Each row has a name. Each piece below is followed by the name of the row it came from, unless a question asks for something else. Each question is about the rows just above it.

beke: [-20.3 -31.1  -3.7 -22.5]
milu: [40.1 16.3 12.5 10.3]
dun: [28.4 27.0  6.5 20.9]
fekor: [-46.7 -81.4  -5.4 -66.0]
toku: [-11.3  -1.3  -5.2  -2.9]
Shift each entry of [-1.3] by -1 times 0.1:	[-1.4]
Number of entries in [-20.3 -31.1]:	2

Pusuv: [-27.1  12.9  22.3 -45.6  62.7 -12.7  27.1  24.3 -41.4 -14.5 -20.2 -16.4
  -4.7 -13.6 -22.6 -38.1  28.1  28.3 -12.3 -13.0  20.5  -1.9 -43.5 -43.3
  44.7  -7.1  -7.7 -34.2  -9.4  31.1   0.2 -37.8  -3.8  -3.4   0.8   9.5
  -2.6]
navol: [-42.0  12.8 -15.2  60.2  12.3  33.4  55.4  -5.1 -35.9  -4.4 -20.9 -20.6
  52.9  37.0 -20.2 -18.2  14.8  22.5  28.5 -25.9  -4.9 -34.5  12.4 -22.0
 -20.0 -20.9  15.1  -4.8  29.2  -9.0   2.8  30.6  -1.7 -32.3 -31.9  31.4
   5.1]
Buzu: [-23.2  41.4   1.1 -12.5  23.9 -20.1   6.9 -34.2  22.6  -4.1  75.7 -20.7
  10.6  -4.9 -22.0  37.0 -30.3 -28.7 -10.7 -28.7  85.4  13.4  13.2  59.6
  -9.6 -22.6 -10.4 -36.8  34.5  -3.5 -22.2  57.2  -3.2  19.4 -21.3   7.2
  -1.9]
zivuf: [ 16.5  71.8 -25.3   1.5 -45.3 -35.9  -5.1  55.4  33.4  -0.8  -3.4 -36.3
  59.8   6.8 -21.3  -0.5 -52.3  20.1  74.7  25.9 -50.7 -25.2 -39.1  19.6
  24.1  21.4   7.7 -15.5 -54.0  -0.8 -19.9 -14.0  47.3 -34.6 -43.9 -27.0
 -50.6]
gabek: [ 59.8   6.8 -21.3  -0.5 -52.0  20.1  74.7  25.9 -50.7 -25.2 -39.1 -10.9
 -43.1 -37.6 -12.8 -32.9  19.3  -7.7   9.0 -30.6   0.4  11.4  11.9 -13.7
  13.6   0.1 -19.7  16.3 -41.2 -18.8  80.3  47.6  -4.9 -27.1 -14.7 -13.8
  -5.0]
[ 59.8   6.8 -21.3  -0.5 -52.3  20.1  74.7  25.9 -50.7 -25.2 -39.1] is in which row?	zivuf
Move every entry of [28.5] by +1 step of 0.1.	[28.6]
Where do [ 28.3 -12.3] appear?	Pusuv
Which row holds [ 33.4  55.4  -5.1 -35.9]?	navol
Shift each entry of [-45.6  62.7] by +1 times 0.1:	[-45.5  62.8]

toku: [ 53.9 -14.3  21.2 -13.4  21.8 -11.1  -0.9  41.4 -12.2  23.2 -30.8  15.5
 -16.6  12.6   1.2]
gabek: [-20.2  -0.1  52.6 -18.9 -36.7 -54.9  29.7 -43.1  12.7 -33.0  40.8  -5.8
  46.6  -9.7 -16.0]
dun: [ 21.9 -87.8   1.1  20.3   4.6 -16.5  24.7 -32.8  26.4 -91.1  22.7 -27.1
  42.8 -53.3  -3.5]
fekor: [-17.7 -71.6  30.0 -12.0 -17.5 -17.6   4.4  -9.8  -7.7  29.2  32.5 -19.5
  46.0 -28.9 -38.5]
Kuga: [ 25.8 -30.0 -67.5  22.6  56.6  -6.8  20.5  -1.0  10.1  11.8  28.7  55.1
  -4.5  38.3  10.1]
milu: [ 17.3  17.8 -14.6 -14.8 -11.7  -1.0 -42.8   5.9  -3.5  22.7 -91.1 -53.3
  26.4  42.8 -27.1]
Pusuv: [ 17.3  17.8 -14.6 -14.8 -11.7  -1.0 -42.8   5.9   2.2 -11.5  42.3   8.4
  25.5   8.4   7.9]
zivuf: [ 17.3  17.8 -14.6 -14.8 -11.7  -1.0 -42.8   5.9   2.2 -11.5  42.3  16.7
 -29.1  21.9  25.0]
Number of entries in [-20.2  -0.1  52.6 -18.9 -36.7 -54.9  29.7 -43.1  12.7 -33.0  40.8]:	11
Number of entries in [ 17.3  17.8 -14.6 -14.8]:	4
Count the entries of [ 17.3  17.8 -14.6 -14.8 -11.7  -1.0 -42.8   5.9  -3.5  22.7 -91.1]:	11
The row with [ 26.4 -91.1  22.7 -27.1  42.8 -53.3  -3.5] is	dun
Repeated in Kuga:	[10.1]
Count the entries of [ 17.3  17.8 -14.6 -14.8 -11.7  -1.0 -42.8   5.9   2.2 -11.5  42.3  16.7
 -29.1  21.9]:	14
Move every entry of [-14.3  21.2 -13.4] by +1 step of 0.1.	[-14.2  21.3 -13.3]

navol: [  1.7 -26.6 -34.8  14.8 -19.6]
gabek: [ 12.2 -16.9 -42.3  11.7 -15.1]
zivuf: [ 17.0   3.4 -43.6  12.1  -5.6]
fekor: [-4.8  2.7  9.0 -4.8  1.8]
Pusuv: [-10.5 -24.3  76.0 -22.1   0.1]
bupa: [-10.5 -24.3  76.0 -22.1  12.1]
which: [  3.4 -43.6]	zivuf
Which value appears more than once in fekor?	[-4.8]
Where do [-10.5 -24.3  76.0 -22.1  12.1] appear?	bupa

